Here is a tiny trained network, its code and every weight. The questions are about switching its units off for an input and a class, where a switched-off unit gives its printed mean instead of its output.

import numpy as np


def w(rows, s, z=0):
    codes = np.array(rows[::2]) - 128.0
    scale = np.full(codes.shape[1], s)
    scale[-1] = z or s
    return codes * scale


def f(y):
    return y / 2 * (1 + np.tanh(0.7978845608 * (y + 0.044715 * y**3)))


def log_softmax(a):
    a = a - a.max(-1, keepdims=True)
    return a - np.log(np.exp(a).sum(-1, keepdims=True))


def net(x, mask):
    res = np.array(x, float).reshape(1, 4) / 4 @ E
    y = f(res @ A[0][:, :-1].T + A[0][:, -1])
    res = res + np.where(mask, y, B[0][:, -1]) @ B[0][:, :-1]
    return log_softmax(res[-1] @ U[:, :-1].T + U[:, -1])


A, B = {}, {}
E = w([
[35,182,127,93,83,170,172,205],'x0',
[75,53,188,129,164,194,102,105],'x1',
[158,58,139,5,89,92,120,139],'x2',
[173,136,70,82,158,197,98,148],'x3',
],0.011)
A[0] = w([
[124,192,131,205,157,152,111,103,14],'N1',
[232,91,147,125,145,78,69,86,3],'N2',
[181,75,171,45,76,102,126,160,46],'N3',
[143,108,29,80,159,192,100,132,35],'N4',
[201,176,53,134,65,46,176,153,114],'N5',
[182,208,71,90,111,44,154,125,48],'N6',
[186,132,57,89,193,189,85,171,15],'N7',
[83,48,188,135,128,167,65,147,34],'N8',
[71,104,209,159,91,2,152,110,93],'N9',
[85,75,201,95,182,206,127,82,123],'N10',
[59,182,139,71,52,180,175,198,34],'N11',
[112,67,102,64,76,67,93,148,83],'N12',
[207,101,129,193,189,92,92,68,84],'N13',
],0.0085,0.0024)
B[0] = w([
[86,160,60,208,216,102,113,189,197],'N1',
[27,118,179,60,127,159,108,91,235],'N2',
[95,158,36,196,211,98,97,227,234],'N3',
[136,60,152,134,170,171,179,149,189],'N4',
[144,118,216,169,130,135,95,88,238],'N5',
[179,172,240,154,137,110,111,67,215],'N6',
[170,34,106,125,142,181,191,106,200],'N7',
[170,157,205,146,144,92,115,106,193],'N8',
[198,38,83,113,177,236,255,111,240],'N9',
[216,207,231,160,115,90,80,131,220],'N10',
[76,166,173,26,144,89,150,49,254],'N11',
[102,164,57,200,229,101,105,206,218],'N12',
[19,89,129,66,112,135,85,112,240],'N13',
],0.0092,0.0084)
U = w([
[26,128,143,50,120,116,127,84,118],'0',
[249,155,193,164,125,91,98,98,104],'1',
[102,149,58,202,177,103,112,199,134],'2',
[215,60,99,121,142,200,237,106,120],'3',
[154,115,114,120,102,108,130,120,254],'4',
[157,132,53,105,54,128,117,116,77],'5',
[170,114,97,129,44,96,131,141,82],'6',
],0.012,0.0092)

Each question gives the input, the list of numbers given to net, and the class t.
The units are the neurons (one row each of A and B). Each row of codes is followed by its name. A weight is (code - 128) times the scale printed after its matrix; where a second scale follows, it is the last column's (A, B and U).
mask holds one flag per neuron, in row order. A switched-off neuron (its flag False) gives its mean, the last column of its row in B, instead of its output. The means were averaged over made-up inputs and are rounded, as every weight is.
A unit's drop is (log p(t) with every unit on - log p(t) with that unit switched off) / (log p(t) with every unit on - log p(t) with every unit switched off).
The circuit of an input: a set's keep is (log p(t) with only the set's units on - log p(t) with every unit switched off) / (log p(t) with every unit on - log p(t) with every unit switched off). Starting from the 12 units with the biggest drops (on a tie, the unit counted first), units are removed one at a time, each time the one whose removal leaves the highest keep (on an exact tie, the one counted first), for as long as the keep stays at least 0.8.
circuit, biggest first: the units of the circuit, biggest drop first
unit that matters most: the unit with the biggest drop
k most important neurons: the k neurons with the biggest drops, biggest first
drop when u is switched off: that unit's drop, to one decimal
input [-6,3,5,0], class 0: circuit, biggest first : [N2]
input [1,-2,4,-4], class 2: circuit, biggest first : [N12; N3]
input [-8,-5,0,0], class 0: 2 most important neurons : [N13; N2]
input [-8,-2,4,-6], class 0: 2 most important neurons : [N2; N13]
input [5,6,2,-5], class 1: circuit, biggest first : [N10; N8]
input [-1,-1,6,-7], class 3: 2 most important neurons : [N9; N1]
input [3,-4,-1,5], class 3: 2 most important neurons : [N10; N7]
input [-2,-7,-5,-8], class 3: 2 most important neurons : [N9; N10]
input [-2,-5,0,6], class 3: 3 most important neurons : [N7; N10; N4]
input [-6,-1,7,6], class 2: 4 most important neurons : [N3; N12; N11; N9]
input [-7,-3,-6,7], class 0: 3 most important neurons : [N13; N9; N2]
input [3,-2,5,8], class 3: 2 most important neurons : [N7; N4]
input [-4,-1,5,2], class 2: 3 most important neurons : [N3; N11; N12]
input [-3,7,-5,-4], class 1: unit that matters most : N10
input [5,1,8,7], class 2: drop when N3 is switched off : 0.8
input [7,8,-8,-6], class 1: drop when N12 is switched off : 0.1
input [3,-7,-6,-6], class 1: drop when N6 is switched off : 0.3
